Below are the code and all the weights of a small trained network. Each question names an input and a class and asks about switching units off, where a switched-off unit gives its printed mean instead of its output.

import numpy as np


def w(rows, s, z=0):
    codes = np.array(rows[::2]) - 128.0
    scale = np.full(codes.shape[1], s)
    scale[-1] = z or s
    return codes * scale


def f(y):
    return np.maximum(y, 0)


def log_softmax(a):
    a = a - a.max(-1, keepdims=True)
    return a - np.log(np.exp(a).sum(-1, keepdims=True))


def net(x, mask):
    res = np.array(x, float).reshape(1, 7) / 4 @ E
    y = f(res @ A[0][:, :-1].T + A[0][:, -1])
    res = res + np.where(mask, y, B[0][:, -1]) @ B[0][:, :-1]
    return log_softmax(res[-1] @ U[:, :-1].T + U[:, -1])


A, B = {}, {}
E = w([
[78,104,255],'x0',
[130,126,130],'x1',
[127,130,128],'x2',
[130,126,127],'x3',
[56,216,87],'x4',
[128,127,126],'x5',
[209,236,175],'x6',
],0.0073)
A[0] = w([
[97,151,122,222],'N0',
[139,51,166,72],'N1',
[185,141,60,32],'N2',
[91,78,90,52],'N3',
[61,104,204,87],'N4',
[134,174,140,126],'N5',
[105,149,120,254],'N6',
[155,139,100,203],'N7',
[148,142,107,70],'N8',
[174,66,147,98],'N9',
[148,164,178,101],'N10',
[148,128,94,222],'N11',
[177,134,66,69],'N12',
[75,138,109,139],'N13',
[89,96,122,44],'N14',
[183,93,2,47],'N15',
[187,59,104,153],'N16',
[162,192,201,74],'N17',
[126,136,124,252],'N18',
[164,199,130,154],'N19',
[221,170,152,68],'N20',
[114,98,115,81],'N21',
[83,69,118,68],'N22',
[155,109,130,197],'N23',
[115,115,123,179],'N24',
[125,81,111,74],'N25',
[149,159,150,61],'N26',
[64,65,101,84],'N27',
[209,174,153,106],'N28',
[75,169,116,84],'N29',
[105,130,175,182],'N30',
[157,153,141,100],'N31',
[84,178,110,207],'N32',
[16,184,114,100],'N33',
[105,108,127,64],'N34',
[158,56,164,152],'N35',
[99,138,215,98],'N36',
[76,126,183,53],'N37',
[222,108,134,136],'N38',
[103,66,126,74],'N39',
[120,75,114,181],'N40',
[158,146,139,79],'N41',
[166,75,152,127],'N42',
[69,112,66,177],'N43',
],0.015,0.0076)
B[0] = w([
[111,127,172,218],'N0',
[178,156,116,200],'N1',
[222,120,85,184],'N2',
[22,142,49,183],'N3',
[211,119,97,219],'N4',
[73,127,136,178],'N5',
[116,80,219,250],'N6',
[147,82,162,223],'N7',
[147,103,85,139],'N8',
[153,169,128,200],'N9',
[84,102,73,191],'N10',
[179,57,175,238],'N11',
[208,111,114,189],'N12',
[135,176,178,180],'N13',
[94,128,90,151],'N14',
[240,137,80,252],'N15',
[99,191,196,239],'N16',
[87,127,66,222],'N17',
[80,73,185,255],'N18',
[67,84,130,231],'N19',
[55,146,87,219],'N20',
[90,151,84,151],'N21',
[58,122,70,189],'N22',
[83,149,182,213],'N23',
[99,79,153,184],'N24',
[99,151,102,162],'N25',
[69,142,77,151],'N26',
[70,144,84,218],'N27',
[38,112,87,230],'N28',
[163,216,95,163],'N29',
[236,71,129,216],'N30',
[116,122,97,163],'N31',
[147,154,163,226],'N32',
[161,187,126,210],'N33',
[109,126,91,137],'N34',
[109,178,171,241],'N35',
[254,81,60,217],'N36',
[224,114,61,173],'N37',
[100,162,164,230],'N38',
[113,132,93,182],'N39',
[61,118,145,227],'N40',
[63,137,74,149],'N41',
[137,186,142,206],'N42',
[111,119,161,247],'N43',
],0.0073)
U = w([
[71,111,61,41],'0',
[197,93,88,79],'1',
[115,90,181,242],'2',
[115,92,179,233],'3',
[134,249,174,1],'4',
[116,83,174,182],'5',
],0.016,0.0052)

Each question gives the input, the list of numbers given to net, and the class t.
The units are the neurons (one row each of A and B). Each row of codes is followed by its name. A weight is (code - 128) times the scale printed after its matrix; where a second scale follows, it is the last column's (A, B and U).
mask holds one flag per neuron, in row order. A switched-off neuron (its flag False) gives its mean, the last column of its row in B, instead of its output. The means were averaged over made-up inputs and are rounded, as every weight is.
A unit's drop is (log p(t) with every unit on - log p(t) with that unit switched off) / (log p(t) with every unit on - log p(t) with every unit switched off).
The circuit of an input: a set's keep is (log p(t) with only the set's units on - log p(t) with every unit switched off) / (log p(t) with every unit on - log p(t) with every unit switched off). Starting from the 12 units with the biggest drops (on a tie, the unit counted first), units are removed one at a time, each time the one whose removal leaves the highest keep (on an exact tie, the one counted first), for as long as the keep stays at least 0.8.
circuit, biggest first: the units of the circuit, biggest drop first
unit that matters most: the unit with the biggest drop
k most important neurons: the k neurons with the biggest drops, biggest first
drop of u: that unit's drop, to one decimal
input [6,-5,-1,-1,-8,-1,-2], class 4: 2 most important neurons => (N35 N42)
input [-6,4,-6,2,7,-4,-2], class 4: circuit, biggest first => (N33)
input [-6,8,7,-1,5,-6,5], class 5: circuit, biggest first => (N19 N6 N11)
input [8,-8,-2,-8,8,-6,8], class 0: circuit, biggest first => (N17 N10)
input [-4,2,4,4,-5,7,-1], class 4: circuit, biggest first => (N16 N19 N30)
input [7,-1,4,7,-6,4,6], class 1: 2 most important neurons => (N36 N30)
input [-3,0,-6,0,7,-5,-6], class 4: circuit, biggest first => (N33 N13)
input [5,-2,-2,3,-2,0,-6], class 0: circuit, biggest first => (N22 N27)
input [-7,-7,-4,2,7,-1,-5], class 1: 2 most important neurons => (N15 N16)
input [-1,8,2,7,8,-4,-5], class 4: 3 most important neurons => (N33 N29 N13)
input [-6,4,4,-1,8,-7,-6], class 4: drop of N13 => 0.2
input [1,5,-5,4,-1,3,6], class 0: drop of N17 => 0.2
input [8,6,1,4,-3,8,3], class 1: drop of N36 => 0.1
input [-4,-6,3,-4,-7,-1,-2], class 4: unit that matters most => N16
